Below is a small trained network, with its code and all its weights. Each question gives an input and a class and asks what happens when units are switched off, that is, made to give their printed mean instead of their output.

import numpy as np


def w(rows, s, z=0):
    codes = np.array(rows[::2]) - 128.0
    scale = np.full(codes.shape[1], s)
    scale[-1] = z or s
    return codes * scale


def norm(h):
    return h / np.sqrt((h * h).mean(-1, keepdims=True) + 1e-5)


def f(y):
    return y / 2 * (1 + np.tanh(0.7978845608 * (y + 0.044715 * y**3)))


def log_softmax(a):
    a = a - a.max(-1, keepdims=True)
    return a - np.log(np.exp(a).sum(-1, keepdims=True))


def net(x, mask):
    res = np.array(x, float).reshape(1, 6) / 4 @ E
    u = 0
    for l in range(2):
        y = f(norm(res) @ A[l][:, :-1].T + A[l][:, -1])
        res = res + np.where(mask[u : u + 9], y, B[l][:, -1]) @ B[l][:, :-1]
        u += 9
    return log_softmax(norm(res)[-1] @ U[:, :-1].T + U[:, -1])


A, B = {}, {}
E = w([
[60,102,134,103],'x0',
[123,129,127,119],'x1',
[112,133,87,13],'x2',
[140,254,168,127],'x3',
[124,128,124,130],'x4',
[130,125,129,135],'x5',
],0.0081)
A[0] = w([
[240,162,43,121,146],'L0N0',
[158,205,208,107,65],'L0N1',
[206,119,251,25,118],'L0N2',
[149,89,133,132,144],'L0N3',
[119,154,240,147,110],'L0N4',
[86,31,72,128,163],'L0N5',
[182,123,160,192,112],'L0N6',
[28,91,199,100,112],'L0N7',
[74,114,148,116,254],'L0N8',
],0.011,0.0047)
B[0] = w([
[69,92,248,80,197],'L0N0',
[120,255,87,127,208],'L0N1',
[198,95,70,79,159],'L0N2',
[91,184,73,106,151],'L0N3',
[208,68,117,145,193],'L0N4',
[168,169,110,129,254],'L0N5',
[151,175,178,97,192],'L0N6',
[95,124,217,136,182],'L0N7',
[223,192,153,138,211],'L0N8',
],0.0081,0.0061)
A[1] = w([
[210,145,110,121,28],'L1N0',
[55,67,145,131,107],'L1N1',
[156,15,64,139,92],'L1N2',
[170,155,110,141,118],'L1N3',
[47,110,84,99,252],'L1N4',
[88,112,198,99,124],'L1N5',
[245,150,190,72,96],'L1N6',
[189,147,159,104,85],'L1N7',
[180,153,124,134,46],'L1N8',
],0.012,0.0042)
B[1] = w([
[84,90,98,131,154],'L1N0',
[49,192,195,139,123],'L1N1',
[169,239,4,132,149],'L1N2',
[147,48,49,139,159],'L1N3',
[142,112,200,171,136],'L1N4',
[72,133,154,254,145],'L1N5',
[44,36,120,104,247],'L1N6',
[101,65,94,151,176],'L1N7',
[105,99,54,113,147],'L1N8',
],0.0087,0.011)
U = w([
[231,195,2,102,135],'0',
[102,57,93,151,187],'1',
[84,53,85,165,141],'2',
[47,70,219,164,2],'3',
[110,50,88,147,112],'4',
[237,55,157,107,158],'5',
],0.0092,0.0052)

Each question gives the input, the list of numbers given to net, and the class t.
The units are the neurons (one row each of A and B). Each row of codes is followed by its name. A weight is (code - 128) times the scale printed after its matrix; where a second scale follows, it is the last column's (A, B and U).
mask holds one flag per neuron, layer by layer. A switched-off neuron (its flag False) gives its mean, the last column of its row in B, instead of its output. The means were averaged over made-up inputs and are rounded, as every weight is.
A unit's drop is (log p(t) with every unit on - log p(t) with that unit switched off) / (log p(t) with every unit on - log p(t) with every unit switched off).
The circuit of an input: a set's keep is (log p(t) with only the set's units on - log p(t) with every unit switched off) / (log p(t) with every unit on - log p(t) with every unit switched off). Starting from the 12 units with the biggest drops (on a tie, the unit counted first), units are removed one at a time, each time the one whose removal leaves the highest keep (on an exact tie, the one counted first), for as long as the keep stays at least 0.8.
circuit, biggest first: the units of the circuit, biggest drop first
unit that matters most: the unit with the biggest drop
top k neurons: the k neurons with the biggest drops, biggest first
k most important neurons of layer l: the k neurons of layer l with the biggest drops, biggest first
drop of u: that unit's drop, to one decimal
input [7,0,-3,-7,-6,2], class 0: circuit, biggest first	[L1N6; L1N2]
input [-7,1,-6,-3,-6,5], class 3: circuit, biggest first	[L0N6; L0N0; L0N2; L1N2]
input [-4,-2,4,3,3,5], class 1: unit that matters most	L0N2
input [1,-3,-8,-4,5,1], class 5: circuit, biggest first	[L1N6; L1N5; L1N7]
input [-8,-3,-4,1,6,2], class 3: circuit, biggest first	[L0N0; L0N8]
input [2,-2,1,4,2,-1], class 0: top 2 neurons	[L0N1; L0N0]
input [3,5,3,-6,2,-6], class 0: 3 most important neurons of layer 0	[L0N0; L0N6; L0N1]
input [-6,3,-5,-6,6,2], class 0: 3 most important neurons of layer 0	[L0N7; L0N8; L0N1]
input [-1,-4,-4,-8,-4,4], class 0: circuit, biggest first	[L1N2; L1N6]
input [7,0,-7,7,-4,-5], class 0: circuit, biggest first	[L0N1; L1N6]
input [1,-1,0,-5,-3,-3], class 0: top 2 neurons	[L0N0; L0N6]
input [3,1,4,-6,-4,-4], class 0: top 4 neurons	[L0N0; L0N6; L1N2; L0N1]
input [-3,1,5,4,-5,-1], class 4: top 2 neurons	[L0N2; L0N0]
input [8,-1,7,4,2,-7], class 3: unit that matters most	L0N7
input [-5,8,3,4,-4,-2], class 2: 2 most important neurons of layer 0	[L0N0; L0N2]
input [-7,-8,7,5,3,-5], class 2: top 2 neurons	[L0N0; L1N6]
input [-8,8,2,3,-3,-3], class 2: top 2 neurons	[L0N2; L1N6]
input [-5,-8,7,4,6,4], class 2: drop of L0N0	0.2
input [3,-6,-1,8,-2,4], class 0: drop of L1N5	0.1
input [-8,2,-1,5,-1,8], class 1: drop of L1N6	0.3
input [7,7,1,7,-3,0], class 0: most important neuron of layer 1	[L1N5]
